Every row comes from one small tree of marks. The marks that hang from a mark follow it in brackets, in the order of their numbers. Every link used is in the known rows. Which tree was each row made from?
Known rows:
q747{q50{q764{q274}} q236 q419}: [ 0.73 -0.91  3.19 -0.47 -1.51  2.92  2.08  1.06 -1.90  2.13  3.80 -0.81
  0.97  0.38  0.68  2.21 -0.62 -1.72  0.30  0.83  0.38 -0.92 -0.27 -0.97
  1.87 -0.88 -1.29 -1.36 -1.23  2.10  1.15 -0.88  1.63  0.48  0.02  0.17
 -0.84 -0.95 -2.30 -1.45 -0.51 -3.03  1.20]
q419{q38 q764{q811{q50 q747{q274}}}}: [ 0.57 -2.47 -3.72 -0.95  0.63  3.15 -0.17  2.15 -0.54 -0.63  1.84  1.08
 -3.07 -0.86  0.15 -1.42  1.07  1.56 -0.18 -1.13 -1.91  2.06 -0.48  2.33
  3.34 -1.20  1.22  1.20 -0.48 -3.03 -1.06  0.52 -1.01 -1.81  0.83 -2.30
 -2.19  2.08 -0.87 -2.80  3.59  2.01 -0.98]
q419{q38 q50{q764}}: [-0.21 -0.77 -2.64 -1.14 -0.24  0.73 -0.16  1.66 -0.31 -0.59  0.85  0.87
  1.06 -2.90 -0.43 -1.34  1.42 -0.46 -0.10 -1.40 -1.19  1.06 -0.99  1.56
 -1.47 -0.62  2.13  0.80  1.01 -2.50 -0.06  0.37 -0.09  0.76 -0.59 -3.68
 -2.82  0.63 -0.51 -0.90  2.60  2.55  1.47]
q38{q50{q419{q605{q39 q236}} q747{q764}}}: [-1.57 -0.57  1.86 -1.38  1.44 -0.97  0.77  0.86  2.48 -0.86  2.26 -0.95
 -0.40  0.61 -1.24 -1.22  0.51  2.47 -0.70 -1.81  0.67 -0.42  0.69  2.66
 -2.31 -0.83 -0.45  0.21  1.95 -0.67  1.05  2.53 -0.58 -0.11 -1.51 -1.03
  1.69 -0.59  0.72 -0.12  2.16  1.29  0.78]
q747{q236 q419{q50 q605} q764}: [-1.39  0.74  1.67 -2.08 -1.72  3.47  0.97  0.11 -0.98 -1.11  2.45 -0.23
  0.74 -2.07 -0.31  1.50 -1.60  1.33 -0.63 -0.84 -1.90  1.72 -3.28 -0.34
  2.93 -1.58 -0.67 -1.88 -1.32  0.04  2.36  0.80 -1.77  0.48  0.36 -0.57
 -2.78 -0.27 -3.78 -1.04  0.46 -0.88  1.14]
q747{q236 q764{q811}}: [ 0.02 -0.55  0.73 -1.54 -0.45  3.49 -0.56  0.41  1.04  1.14  3.03  0.09
 -0.99 -0.46  0.79  1.15 -0.70  0.86 -0.23 -2.08  0.15  0.86 -0.59  1.22
  2.50 -0.43 -0.95  0.20 -2.31 -0.55 -1.50  0.00 -0.01 -0.37 -1.02  2.10
  0.96  0.66 -2.30 -0.25  2.15  0.63  1.31]
q50{q419{q38 q764}}: [ 0.57 -1.17 -0.05 -1.63  0.66  2.72 -0.81  1.86  0.21 -1.82  1.95  1.90
 -1.90  0.64  1.46 -1.96  2.14  0.58  1.26 -1.61 -1.00  1.01 -1.82  3.24
 -1.47  0.14  1.01  0.27  0.25 -1.67  0.37  0.45  1.31 -0.05 -1.05 -1.30
 -2.32  0.34  0.30 -0.37  3.47  3.60  0.89]
q38{q50{q419{q764{q274 q811}}}}: [-0.06 -2.37  1.17 -1.55 -0.53  1.63 -0.73  2.68 -0.32  1.11  2.79  0.60
 -1.15  1.02 -0.92 -1.22  1.67 -0.25  0.34  0.11  1.94  0.62  0.34  3.29
 -1.12 -1.36  0.23  2.61  1.03 -1.39 -0.86  1.82 -0.68 -0.84  0.43  0.15
  1.07  0.14 -1.77 -1.11  3.21  1.68  0.02]
q274{q419{q38{q50}} q764}: [ 0.84 -1.46  0.03 -2.31  0.02  1.69 -1.34  2.19 -1.02  1.13  0.45  1.41
 -2.48 -1.41 -3.12  1.18  3.02 -1.55 -0.90  1.81 -0.22  1.20  1.29  2.28
 -1.71  0.41  1.05  4.03  1.87 -3.79 -0.62  1.20 -1.53  0.65 -1.37 -1.60
 -1.61  0.57 -3.07  0.04  1.42  2.04  2.62]
q39{q50{q419 q764}}: [-1.42  0.05  1.29 -1.17 -0.93 -0.14  0.98  1.62 -0.76 -1.58  3.20  0.19
  0.11  0.68 -0.48 -1.77  1.95 -1.06  0.71  0.47  1.34 -0.74  0.63  3.05
 -1.17 -0.61  1.33  0.74  0.60 -1.80 -1.07 -0.58  0.91  0.22 -0.83  0.34
 -0.22 -2.23 -0.94 -0.41  2.29  2.25  1.11]
q38{q50{q419{q605} q747{q236} q764{q274{q39}}}}: [ 0.91 -0.50  0.42 -0.02 -0.15 -0.04  1.07  1.34  1.02  0.41  3.12 -0.64
 -0.02  0.87 -0.94  0.43  0.54  1.81 -0.20  0.68 -0.91 -1.54  1.49  2.76
 -2.04 -0.61  0.24 -1.17  2.61  0.94 -0.25 -0.02 -0.08  0.12 -0.36 -1.80
  1.94 -0.05  0.15 -0.82  1.66 -0.63 -0.69]
q419{q38{q50} q605}: [-0.79 -0.70 -2.82 -1.80  1.75  0.99 -2.30  1.16  1.38 -0.96  1.03  0.14
 -0.10 -1.56  0.73 -0.72  2.22 -1.28 -0.29 -0.16 -1.37  1.11 -2.05  2.54
  0.71 -2.18  2.09  2.04  0.74 -1.68  2.24  2.65 -2.26 -1.07 -0.16 -4.55
 -2.51  1.54 -1.83  0.57  2.70  2.48  1.09]
q50{q764{q274{q39{q605}} q747{q419} q811}}: [ 1.11 -2.32 -0.01  0.04 -1.17 -0.30  2.28  1.27 -1.66  0.96  2.66  0.13
 -0.15  2.24  0.84  1.62 -0.87 -0.81  0.40  1.31  2.45 -2.16  3.83  1.31
  0.34 -0.90 -1.33  1.12  1.62  0.81 -4.66 -2.70  0.56 -1.63 -0.20 -0.65
  1.70 -0.61 -0.08 -3.67  2.11 -1.20 -0.82]
q38{q50{q747{q236 q419{q764{q811{q39}}}}}}: [-0.10 -1.59  0.02 -1.52 -0.15  1.41 -0.41  0.69 -0.17  1.56  2.05 -0.45
  0.33 -0.60 -1.87  0.31  1.34  0.91  0.40  1.05  1.18 -0.30  0.80  2.45
  0.74 -0.35 -1.24  0.14  0.51 -0.77  0.00  1.93 -0.78 -0.03  0.86 -0.38
  1.29  1.70 -0.48 -0.39  0.25  0.11  0.71]
q764{q274{q419{q38}} q747{q50 q236} q811}: [ 1.30 -2.75  0.85 -0.92 -0.40  4.06  0.97  2.21  0.16  2.84  2.11  2.31
 -2.62  1.36  0.83  2.37 -1.64 -0.44 -0.53  1.98  1.64 -0.19  3.45 -0.47
  2.16  0.81 -1.14  1.59 -2.56  2.56 -2.46 -1.31 -0.63 -0.87  1.84 -0.39
  1.53  1.56 -1.62 -2.20 -0.29 -2.52 -1.62]
q811{q39{q764} q50{q38 q419{q605}} q747{q274}}: [ 0.64  1.47 -0.85 -1.65 -2.32  0.09  0.08 -0.42 -1.63 -3.83  0.97 -1.99
 -1.91  0.49 -0.09 -2.94  1.06  3.85 -0.49 -0.42 -1.17  0.85  1.26  4.85
  2.69 -1.39  0.75 -2.20  1.91 -1.00 -2.37  1.45 -0.57 -2.77  1.67 -4.40
  0.03 -2.85  1.88 -4.61  1.17 -1.77 -0.98]
q811{q39{q419{q605 q764}}}: [-1.74 -0.57 -1.63 -2.24 -1.00  2.01 -2.75  0.47 -1.21 -3.26  0.84  0.80
 -0.79  0.01  0.72 -0.98  1.21  0.62  2.11  0.26  0.74 -0.67 -0.57  2.63
  0.51 -0.37 -1.30 -0.95  1.27 -2.54  0.55  1.01 -0.92 -0.81  0.50 -2.63
 -1.17 -0.98  0.11 -1.34  1.76  2.99  0.57]
q747{q50{q419} q236 q764{q274}}: [ 0.32 -0.10  3.99 -0.18 -1.37  3.74  1.57  0.98  0.06  0.99  3.91 -0.32
 -1.29  0.41  0.66  1.09 -1.71  0.63 -0.97 -1.63 -0.21  0.50 -1.08  0.28
  2.44 -0.74 -0.50 -1.63 -2.69  2.06  0.46 -0.92  0.78 -0.48 -0.74  0.73
  0.50 -1.07 -2.43 -1.27  0.99 -2.44  0.79]
q764{q747{q236 q274 q419} q811}: [ 0.54 -1.97  2.33 -2.39 -0.34  2.72  1.69  0.76  0.11  1.79  2.22  0.50
 -0.47  1.76  1.91  1.47 -0.63  0.61  0.59  0.27  1.99 -0.45  1.85  0.32
  2.80 -0.22 -1.63  0.22 -2.41  1.63 -3.26 -0.19 -0.73 -1.33  1.54  2.14
  0.08  1.01 -0.79 -1.51 -0.08 -2.74  0.02]
q274{q39{q419{q50{q747{q236}}} q764}}: [-0.08  1.81 -0.90 -2.06 -1.76  0.02 -1.06  2.12 -1.07 -1.34  0.70  0.78
 -0.70 -3.42 -1.93  0.71 -0.21 -0.70  0.59  0.86  1.31  0.00  2.00  1.11
 -0.07  2.12 -2.64 -3.50 -0.20 -3.14 -1.79 -1.16 -1.82  0.51  0.81 -1.66
 -1.44 -1.06 -0.39  0.52  0.09  1.69  2.33]
q764{q811{q50{q38} q747}}: [ 0.68 -1.28 -1.55 -1.86  0.08  1.20 -0.92  0.19  0.10  0.75  0.97 -0.01
 -0.01  0.37 -0.11 -2.27  1.06  0.42 -0.21  0.10  1.71  0.27  2.68  2.85
  1.25 -0.31  1.27  2.58 -0.46 -1.75 -2.57  1.15  1.43 -1.45  1.65 -0.81
  1.51 -0.46  0.14 -2.83  0.95  0.51 -1.32]
q419{q38 q50{q764} q605}: [-0.99 -0.10 -4.07 -0.61  0.19  1.15  0.07  1.43  0.11 -2.43  1.36  1.03
  0.85 -2.71  0.34 -1.15  0.22  0.28 -0.28 -1.19 -2.82  1.15 -2.36  1.55
 -1.15 -2.10  2.66  0.37  1.80 -1.87  1.55  0.66 -1.41  0.39 -0.34 -5.20
 -3.33  0.78 -1.26 -1.07  2.95  2.64 -0.06]
q764{q274{q39{q50}} q747{q236}}: [-0.15  0.25  1.44  0.22  0.27  0.24  0.42  2.50  0.12  0.15  0.96  1.02
 -1.09 -1.07 -1.10  1.65  0.08 -0.44  1.24  1.62  2.65 -0.64  3.55  1.72
  2.05  1.60 -1.78 -0.70 -2.38  0.89 -2.86 -1.58 -1.33 -1.73  2.41 -2.17
  0.99  1.04 -1.23 -0.06 -0.12 -1.24 -0.60]
q50{q38 q419{q605{q236}}}: [ 0.06  0.40  2.12 -1.36  1.37  0.38 -0.14  1.35  2.03 -2.67  1.53  0.54
 -0.18  2.02  3.63 -1.99  1.52  1.16  1.86 -2.46  0.52  0.95 -0.34  3.06
 -3.98  0.16  0.06  0.02  1.04  1.67  1.03  1.05  3.38 -0.42 -0.48 -1.96
 -0.03 -2.38  1.64 -0.21  2.05  1.85  0.25]
q764{q747{q274{q39} q419{q38 q605}}}: [ 0.03 -0.91  0.13 -1.53  0.88  0.08  1.22  0.01 -0.84 -0.88  0.33  0.69
 -0.46  0.49  1.74  0.57  0.09 -0.48  0.31  0.23  0.05 -0.32  0.78  0.65
  2.45 -0.16 -0.26 -0.47 -0.06  0.79 -1.40 -0.50 -2.11 -1.65  0.61 -3.17
 -3.22  1.04 -0.18 -1.51  0.98 -1.43  0.51]
q38{q50{q747{q274{q419}} q764}}: [-0.75 -2.09  0.06 -0.94 -0.37 -1.46  1.42  0.61  0.11  1.31  2.03 -1.90
  0.71  0.32 -2.47 -0.23  1.86 -1.27 -0.60  0.50  0.55 -0.87  1.80  1.97
 -1.97 -0.84  0.92  1.03  3.07 -1.73 -1.41  0.47  0.20  0.64 -1.90 -0.84
  0.60  0.45 -1.19 -1.04  2.10 -0.07  2.65]
q39{q764{q811{q50{q747}}}}: [-0.51 -0.24 -2.13 -1.73 -0.70  0.66  0.15  1.23 -0.36 -0.45  2.08 -0.26
 -0.94 -1.87 -2.05 -1.08 -0.18 -1.40 -0.06 -0.02  2.06  0.65  1.29  3.18
  0.09 -0.57 -0.32  0.83 -0.05 -2.86 -3.51 -0.34  0.06 -0.82 -0.80 -0.19
  1.67  0.30 -0.62 -0.53  2.32  1.46  1.52]
q38{q50{q419 q747{q236} q764{q274}}}: [ 1.06 -1.48  1.78 -0.62 -0.54  0.52  1.22  1.56  1.58  1.33  2.93 -1.36
  0.48  1.03 -1.36 -0.02  1.60  1.31 -0.07  0.16 -0.04 -1.15  1.46  2.90
 -2.66 -0.45  0.44 -0.33  1.85  0.48 -0.86  0.22  1.74  0.37 -1.03 -0.51
  2.19  0.06  0.31 -0.90  1.59 -0.76  0.71]
q605{q39 q50{q38 q764{q274}}}: [-0.27 -1.20  1.67  1.63  0.10 -4.49  2.01  3.91  0.29  2.03  2.42 -1.27
  0.22  0.24 -0.37  0.02  1.44  0.18  0.45 -2.48  3.38 -0.85  3.96  0.87
 -3.95  0.39 -1.59  2.15  2.05  0.17 -1.74 -0.72  1.44 -0.11 -1.67 -2.35
  1.26 -2.59  2.46 -1.98  2.44 -0.33  0.25]
q811{q39 q50{q419{q38}} q747{q236 q274 q764}}: [ 1.01  0.45  0.11 -3.04 -1.64  3.03 -0.58 -1.17 -0.73 -1.55  1.55 -1.08
 -2.76  0.26  0.29 -1.25  1.22  6.36 -1.43 -0.98 -3.43  0.43  0.24  2.87
  6.53 -0.21  1.04 -2.95 -1.15 -0.71 -1.09  1.68 -1.86 -2.50  1.91 -1.84
 -0.69 -1.76  1.51 -3.95  0.68 -2.36 -0.87]
q747{q50{q764} q236}: [-0.38  0.58  1.18  0.00  0.01  2.18  0.70  0.70  0.04  1.44  3.74 -0.57
  1.21 -0.58 -0.43  0.61  0.06 -1.22 -0.12 -0.41 -0.02 -1.14 -0.70  0.41
  0.42 -0.61  0.67 -0.97 -1.16 -0.01  0.87  0.02  1.23  0.98 -0.51  0.08
  0.11  0.24 -2.22  0.24  0.00 -0.39  1.58]
q39{q419{q38{q50}} q764}: [ 0.13 -0.68 -0.73 -3.72 -1.93  1.31 -2.51  2.86  0.13 -0.73  0.69 -1.08
 -1.43 -2.16 -0.82  0.12  2.72 -2.27 -0.65  0.20  0.24  1.77 -0.32  1.82
  0.69 -0.53 -0.90 -0.01  0.44 -4.21 -0.75  0.57 -1.31 -0.52 -1.30 -2.56
 -3.22 -0.44 -1.44 -0.52  2.44  2.41  4.57]
q605{q39 q50{q747{q274} q764} q236}: [-2.27 -0.59  2.14  0.48  2.66 -4.64  3.79  3.79  2.60  0.81  3.15 -1.43
 -0.72  0.47 -1.02  0.18  0.49  3.04  0.94 -3.25  3.01 -1.54  4.01 -0.30
 -4.05  1.27 -2.90 -0.36  1.25 -0.62 -0.77  0.58  0.47 -0.20 -2.12  0.01
  1.74 -2.56  3.95 -0.05  2.07  0.32  0.84]
q605{q39 q50{q38 q419 q764{q274 q747}} q236}: [-0.35 -0.95  5.24  0.68  1.43 -4.03  3.52  4.83  2.36  1.36  2.65 -0.58
 -0.98  2.87  0.17 -0.34  1.19  4.36  0.63 -3.45  3.55 -0.87  5.01  0.58
 -6.06  1.93 -2.54  1.19  1.93  2.26 -1.77 -0.03  2.51 -0.34 -1.11 -1.21
  2.85 -3.57  4.94 -2.46  1.93 -0.74 -1.10]
q605{q50{q419} q236}: [-1.89  0.51  3.79 -2.65  2.07 -0.43  0.32  3.07  2.23  0.68  2.72  0.56
 -0.61  1.68 -0.30 -1.28  1.92  1.76  1.26 -1.09  3.23  0.18  0.90  0.74
 -3.35  1.60 -0.27  1.37 -1.34 -0.72  0.59  2.09  0.93 -0.72 -0.17  1.72
  0.68 -3.38  1.38  0.78  1.48  1.83  0.55]

Which tree is each row?
[ 1.02 -3.20 -2.07 -0.74 -1.00  2.04  0.40  1.76 -0.82  0.31  2.73  1.21
 -1.86  1.71  1.98  0.98 -0.31 -1.19  0.71  0.43 -0.03 -0.33  1.81  1.32
 -1.03 -1.06 -0.28  2.32  2.19  0.02 -2.23 -1.55  0.81 -0.29 -1.54 -1.19
  0.58 -0.63 -1.08 -2.68  4.03  1.15 -0.64] -> q50{q764{q274{q419{q38 q605}} q811}}
[-2.01  0.33 -1.35 -0.89  0.13 -0.95 -0.94 -0.19 -0.51 -2.26  0.66  0.13
  0.35 -1.45 -0.94 -1.64  1.62 -0.65  1.91  1.01  2.97 -1.17  1.94  3.86
  0.74  0.48 -0.58 -0.30 -0.30 -1.82 -1.23  0.63 -0.24 -1.02  0.54 -2.25
  1.10 -0.62  1.12  0.47  0.44  1.83  1.06] -> q811{q39{q50{q747}}}
[-1.74 -0.44 -0.30 -1.58  1.10 -0.48  0.08  1.21  1.28  0.12  1.98  0.47
 -0.44  1.75  0.01 -0.23  0.23  1.93  0.53  0.79  4.50 -1.60  3.37  2.30
  0.54 -0.26 -0.79  2.02 -0.95 -0.45 -3.52  1.11 -1.25 -2.87  1.63  0.04
  3.39 -0.66  1.58 -1.68  0.43  0.54 -1.12] -> q764{q747 q811{q39{q605{q50 q236}}}}
[-2.99  0.90 -1.48 -0.90  2.16  0.28  0.97  1.42  2.38 -3.42  0.82  0.79
  1.10 -2.41 -0.92 -1.47 -1.08  1.36  1.45 -1.06  0.58  0.75 -0.61  1.47
 -3.06 -0.43  0.00 -1.02  0.22 -1.21  2.06  1.89 -0.12 -0.02  0.73 -3.12
 -0.25  0.11 -0.18  0.96  0.88  2.48 -0.25] -> q419{q50{q747} q605{q236}}
[ 1.25 -1.00 -1.40 -2.09 -0.20  2.34 -0.93  1.21 -1.62  0.32  1.43  2.29
 -2.29 -0.81 -0.93 -0.78  1.46  2.12 -0.23  0.33  0.62 -0.08  1.70  3.90
 -0.01 -0.14  1.09  2.99  0.74 -2.30 -2.78  0.57 -1.27 -1.28  0.42 -0.53
  1.39 -0.70  0.80 -1.25  1.49  1.12 -0.90] -> q274{q764{q811{q39 q50{q419{q38}}}}}
[-0.09  1.41  1.20  0.33  0.14 -0.76  0.31  2.28 -1.12 -1.10  1.71  1.72
 -1.17 -0.63 -0.62 -0.52  1.39  0.44  0.93  0.29  1.27  0.16  2.09  2.89
  0.11  2.03 -0.60 -1.17 -0.48 -0.09 -1.46 -1.39 -0.48 -0.11  1.74 -1.80
 -0.34 -0.10 -0.23  0.06  0.51  1.36 -0.20] -> q274{q39{q50{q38 q419{q764{q747{q236}}}}}}
[-3.08  2.62 -1.22 -0.62 -1.33 -1.74  0.58  3.57 -0.49 -4.48  3.48 -2.09
 -1.28 -2.96 -1.72  0.29  1.45 -4.19  0.34  1.81  2.61  1.10 -0.24  3.97
  2.41 -3.04 -0.58 -0.59 -1.24 -4.47 -1.45 -0.55 -1.77 -2.61 -0.23 -1.54
 -1.12 -2.11 -3.77  1.09  2.04  2.89  4.12] -> q39{q50 q605 q764}
[-0.38 -0.66  1.58 -2.15 -1.18  0.25  0.28  0.79 -1.83 -0.16  0.26  0.19
  2.33 -1.47  0.31 -0.96  1.21 -2.14  1.12 -0.16  2.12  1.20 -0.14  1.03
 -1.14 -0.03 -0.32  0.75  0.08 -0.50  0.37  0.84  1.38  0.51  0.85 -1.78
 -2.51 -1.27 -0.92 -1.04  0.11  0.23  1.98] -> q747{q419{q50{q38}}}
[-0.90 -0.66  3.01  0.71  1.50 -3.35  2.82  4.16  1.95 -2.02  2.33 -0.27
 -1.50  0.56  1.28 -0.65  1.09  2.24  2.17 -2.82  2.98 -0.64  4.55  2.30
 -4.24  1.44 -3.77 -0.92  1.41  1.10 -0.61 -0.32  2.86 -0.17 -0.98 -1.69
  2.35 -3.22  4.07 -0.17  1.96  1.48  0.31] -> q605{q39{q50{q38 q419 q747 q764{q274}}} q236}
[-0.47 -1.50 -0.92 -2.92 -1.49  1.47 -0.52  1.86  0.11 -0.77  0.04  0.69
  0.84 -1.31 -0.34 -0.72  1.53  0.17 -0.43 -0.13 -0.53  0.08  0.45  0.27
 -1.10  0.41  1.02 -0.07  0.71 -2.70 -0.58 -0.66 -0.04  0.68  0.01 -2.90
 -3.28 -0.25  0.11 -2.23  1.12  1.72  1.74] -> q39{q419{q38 q50{q764{q747}}}}
[-2.28 -0.57 -1.28 -1.38 -1.28  0.42 -1.01  1.21 -1.23 -3.07  0.84  0.40
 -0.82 -1.11 -1.27 -1.18  1.67  0.39  1.83  1.26  1.91 -0.72  1.40  2.89
  0.97  0.75 -1.62 -1.54  0.28 -2.98 -0.41 -0.47 -0.46 -0.59  0.70 -2.15
 -0.44 -0.88  0.81 -0.92  0.69  2.58  1.10] -> q811{q39{q50{q747} q419{q764}}}
[-0.51 -1.59 -0.18 -1.71  0.62  0.22 -1.27  3.49  1.30 -0.59  1.30  0.36
 -1.73 -1.65 -0.13  0.52  2.04  1.26  0.79 -1.29  0.26 -0.52  1.49  1.20
 -0.54  0.95 -2.91 -1.22  0.45 -2.68  1.31  1.15 -1.13  0.55 -0.05 -2.12
 -1.61  0.40  1.39  0.36  1.20  2.68  1.85] -> q605{q39{q419{q38{q50{q747{q236}}} q764}}}
[-0.35 -0.76 -0.06 -0.73 -1.70 -0.41  1.39  2.66 -2.42 -1.22  2.30  0.39
 -3.27 -0.05  0.48  1.55  1.11 -1.13  0.47  1.36  1.97  0.69  2.98  2.62
  1.25 -1.23 -1.13  1.64  0.79 -1.59 -3.28 -1.03 -1.96 -1.99  0.35 -0.09
 -0.11 -2.63 -1.97 -1.27  1.35 -0.29  1.57] -> q747{q274{q419 q764{q811{q39{q50{q38} q605}}}}}
[-0.03 -2.06 -0.06  0.63 -0.59  1.28  1.48  1.14 -1.16  1.94  3.42  0.08
  0.43  0.72  0.41 -0.19 -1.15 -2.66 -0.05 -0.24  2.36 -1.10  1.33  0.71
 -0.14 -1.65  0.33  1.88  0.16  0.18 -1.64 -1.07  1.37 -0.41 -1.01 -0.34
  1.46 -0.46 -1.64 -2.05  2.11 -0.49  0.04] -> q747{q50{q764{q274 q811}}}
[-0.81 -0.11  0.57  0.51  0.50 -1.42  3.13  1.81  1.66  1.79  3.42 -1.79
  0.75  0.05 -1.71  0.55  0.74  1.20 -0.12 -0.83  0.38 -0.95  1.22  0.27
 -1.66  0.25  0.73 -0.76 -0.11 -0.46 -1.29 -1.29  0.92  0.14 -1.75  0.38
  0.30 -0.42  0.64 -0.49  1.20 -1.45  1.12] -> q605{q50{q747{q236 q274} q764}}
[ 0.88 -0.88 -1.26  0.47  1.16 -0.80  1.92  0.82  0.08  0.05  1.17  0.68
 -1.32 -1.01 -0.48  0.38 -0.46 -0.26  0.84 -0.56  1.67 -0.83  3.19  2.41
 -0.96  0.61 -0.96 -0.08  0.56 -1.47 -3.75 -1.68 -0.19 -0.99 -1.23 -0.46
  0.73  0.60  0.68  0.24  1.49 -0.08  0.86] -> q50{q747{q274{q39 q764{q811}}}}
[-0.46 -0.47  1.92 -1.08 -1.24  3.15  1.74  0.75 -1.02  1.23  3.41 -0.43
 -2.72 -0.76  0.92  2.50 -1.08 -0.53 -1.96 -1.34 -2.31  1.66 -1.41 -1.61
  5.11 -0.54 -0.33 -1.90 -2.54  0.81  0.91 -0.85 -1.95 -0.04 -1.02  0.23
 -2.80 -0.21 -3.90 -0.90  0.97 -2.57  3.04] -> q747{q50 q236 q274{q419{q38}} q764}
[-0.28  0.36 -0.17  0.19 -0.15 -0.52  1.86  1.66  1.23 -0.86  0.53 -0.52
  1.56 -3.05  0.00 -0.69  0.31  0.47  0.90 -1.94  0.33  1.47  0.58  1.60
 -1.76  0.42 -0.01 -2.08 -0.70  0.33 -0.46 -0.35  1.43  0.36  0.93 -2.70
 -1.00  0.44  0.37  0.16 -0.14 -0.84  1.54] -> q419{q50{q38 q747{q236 q274}}}
[-0.98  0.04 -1.40 -1.99 -0.46 -1.03 -2.10 -0.49 -1.97 -0.73 -0.08 -0.15
  1.00 -1.47 -0.38 -2.41  2.85  0.35  0.97 -0.18  1.67 -0.21  1.37  3.82
  0.67  0.67  1.00  0.86  0.85 -0.59 -1.01  1.16  0.77 -1.20  1.84 -3.59
  1.40 -1.44  2.01 -1.43  0.41  0.36  0.52] -> q811{q39 q50{q38}}
[-0.04 -1.68 -1.95 -0.30  0.11  2.15 -0.19  1.48 -0.70 -0.39  1.78  0.50
 -1.16 -0.17 -1.41 -2.13  0.85  0.95  0.34 -0.81  0.40  1.35  0.60  3.10
  0.63 -0.70  0.85  1.89  0.40 -2.80 -1.51  0.59  1.28 -0.87  0.90 -1.33
  0.38  1.37 -1.16 -2.99  2.51  2.16 -1.23] -> q419{q764{q811{q50{q38} q747}}}
[-0.70 -2.12  0.34 -1.14 -0.86  1.21  1.27  0.29 -0.37  0.45  2.64 -0.69
 -1.52  0.34  1.79  0.05 -0.97 -0.66 -0.36 -3.04  1.10  1.24 -0.10  1.13
  2.89 -1.90 -0.53  1.10 -0.88 -0.96 -3.23 -0.69 -0.94 -1.81 -2.02  1.46
 -0.36 -0.40 -2.08 -1.74  4.19 -0.29  2.00] -> q747{q274 q764{q811}}
[ 0.52 -0.11  0.07 -0.78 -1.15  0.74  1.10  1.02 -1.49  1.66  3.08 -0.10
 -2.27 -1.33  1.48  1.76 -0.97  1.88 -1.05 -2.43 -0.87  1.34  1.13  0.50
  5.26  0.15 -1.26 -1.64 -1.74  1.13 -2.75 -1.74 -2.40 -1.61  0.96  0.73
  0.36 -0.67 -1.23 -1.39  2.01 -2.39  0.51] -> q747{q236 q274{q39} q764{q811{q50{q38}}}}
[-0.92  0.28  0.35 -0.28  1.08 -1.97 -0.09  3.63  0.12 -0.41  2.12  0.15
 -1.43 -0.48  0.65  1.45  0.67 -1.64  1.95  0.79  3.78 -0.46  2.71  1.27
  0.27  0.33 -2.28  0.19 -1.09 -0.52 -1.20 -0.52 -0.73 -3.05  1.04 -1.69
  0.69 -2.80 -0.30  0.33  1.93  0.83  0.62] -> q764{q274{q39{q605{q50 q236}}}}
